Vamat: [-13 -51 -39  -7  -9 -46  -3 -34 -14   8   2  -2  -2]
todez: [-10  12  13 -13  24   1  35  -7   3 -11  -8  -7  23]
Riv: [ -3   1  34 -31  23  -3 -38  15  22   2  39   1  -3]
putu: [-10 -12  23 -12  17 -12  11  12 -12   3  11  19   5]
Sop: [ 20   9  -4 -29 -19 -25   9   9 -19  19  15 -19  28]
rus: [ 18 -30  11  24   1   6   8  12 -13  35   0  12  -9]
Fid: [  8 -11   2   3 -34 -16 -14   3 -32  -2  -7 -36 -38]
tefon: [  8  15  42 -17  25 -25  14 -11  29  -7 -14 -59  18]
dizak: [-17  24   0 -33 -33  -2   8  24  20  26  24  -6 -33]
again todez: 	[-7]
again Fid: 	[3]
again rus: 	[12]
find: [ -3   1  34 -31  23  -3 -38  15  22   2  39   1  -3]	Riv
again Vamat: 	[-2]
find: [-10  12  13 -13  24   1  35  -7   3 -11  -8  -7  23]	todez
find: [  8 -11   2   3 -34 -16 -14   3 -32  -2  -7 -36 -38]	Fid

tefon: [-45  20  20   0  -5]
dizak: [-15 -15  -1 -16   4]
Tar: [-18 -21 -11 -12  18]
Vamat: [-22  35 -10   8  -9]
Sop: [-22  18  42  18  17]
duvud: [-18  41 -24  10  60]
mek: [ 22   3 -12  38 -10]
todez: [ -6 -15 -15 -15 -15]
again tefon: 	[20]
again dizak: 	[-15]
again Sop: 	[18]
again todez: 	[-15]
find: [-22  18  42  18  17]	Sop
find: [-45  20  20   0  -5]	tefon

Vamat: [ 10  -2 -31 -12  12  33  -6   3  14  30 -20  11]
duvud: [ 10  -2 -31 -12  12  33  -6   3  14  30  25 -18]
todez: [ 10  -2 -31 -12  12  33  33   3  14  30 -20 -18]
mek: [ -5  14  -8  -2   3  -2  13  14  12  -2 -25  -2]
again todez: 	[33]
find: [ 10  -2 -31 -12  12  33  -6   3  14  30 -20  11]	Vamat

Fid: [ 13 -47  10 -54   7]
putu: [ 26 -12 -21 -12   7]
Vamat: [ 27  14  14  14 -19]
rus: [  9  20  10   1 -35]
dizak: [-34  21  17  -5 -15]
again putu: 	[-12]
again Vamat: 	[14]
find: [ 13 -47  10 -54   7]	Fid

putu: [ 10  10  10 -44 -15  28  21  26]
Sop: [ -6  -6   0 -21 -25  -6  -6  32]
Tar: [-15  21  24 -24  27  -3 -17  -9]
todez: [ 29  -7  -3  47  10 -11 -25  -9]
again Sop: 	[-6]
again putu: 	[10]

duvud: [-7 -7  4 -7 21 21]
Riv: [-20   2 -13   2   2   2]
dizak: [ 0 34 -6  5 24 57]
Sop: [ 49  21   1 -11  11 -21]
again Riv: 	[2]
find: [-7 -7  4 -7 21 21]	duvud
find: [-20   2 -13   2   2   2]	Riv
find: [ 49  21   1 -11  11 -21]	Sop

Tar: [ -4   7   4  10  -4   4  -2  -9  -7  -1  13  -2  -7   1 -10  -2  11 -14
  22   6  -4  -5  -2 -23   4  -6  -4   4   7   8   3  11  -5  19   7  12
   6   8  -5  -5   3   4  -6   9   5 -17   2  18  -6  -5  -3 -12   1   3
 -16  17 -10]
Fid: [-19  15  26  -8   4 -17  24   2   7  -3 -20 -11 -56  35   6   6  29  15
 -11   3  11  -6   5  17  30  30  25  26  11   4   3   1 -15  -5  30 -24
 -25  14 -35 -14  -6   7  20 -33   9  18  -7   8   2  -3  41  20 -31  -7
 -26 -31 -41]
mek: [ 12 -23 -11  -1  -5   9   0  11   2   5  12  36  22 -31  25  -7   3   0
 -24 -15  -3  15  18  -1 -33   3 -21 -19  13  -1   0  -5  14 -10  -8  -7
 -14 -13   3  -2 -17   3  19  26   3   6  -5 -16 -16   1  -6  26  14   0
  -4 -16  16]
rus: [ 27 -24 -10  11 -21  41 -10  11 -44   6  20  10  13 -17 -24 -25  11 -36
  44   8 -18  -6 -22 -34  27  17   8   9   8   3  24  -2  19  37  -5  -1
  25   8   1   6 -11 -17   0  40  -6 -12   0  34 -33 -14  -7   2   8  18
 -33  30  20]
Sop: [  9  -3  -2  15 -10  21  -9   4 -27   2  31   7  -1  -8 -18 -14  14 -34
  42  10 -16 -14 -15 -47  16   0  -8 -23  13  11  16  16   1  35  10  12
  21  14  -7  -5  -5  -7  -4  31   5 -32   2  35 -23 -14  -7 -13 -23  13
 -32  36   1]
todez: [-19  20  18  10  -1  -8  10 -18   4  -4  10  -4 -32  13  -3   5  26  -6
  16   5   3  -3   8 -21   3  -6  -3  12  16  13  -1  16 -16  18  21  10
 -11  12 -21 -15   4  15   0  -5  14 -16   1  21  -3  -5  10  -8  -9  -3
 -29   4 -35]
find: [ 27 -24 -10  11 -21  41 -10  11 -44   6  20  10  13 -17 -24 -25  11 -36
  44   8 -18  -6 -22 -34  27  17   8   9   8   3  24  -2  19  37  -5  -1
  25   8   1   6 -11 -17   0  40  -6 -12   0  34 -33 -14  -7   2   8  18
 -33  30  20]	rus
find: [-19  20  18  10  -1  -8  10 -18   4  -4  10  -4 -32  13  -3   5  26  -6
  16   5   3  -3   8 -21   3  -6  -3  12  16  13  -1  16 -16  18  21  10
 -11  12 -21 -15   4  15   0  -5  14 -16   1  21  -3  -5  10  -8  -9  -3
 -29   4 -35]	todez

Riv: [-32  13 -11 -57   3 -11 -21]
putu: [-18   2  -4   6   2   5  15]
tefon: [-11  -4   2   7  14  14  14]
again tefon: 	[14]
again Riv: 	[-11]

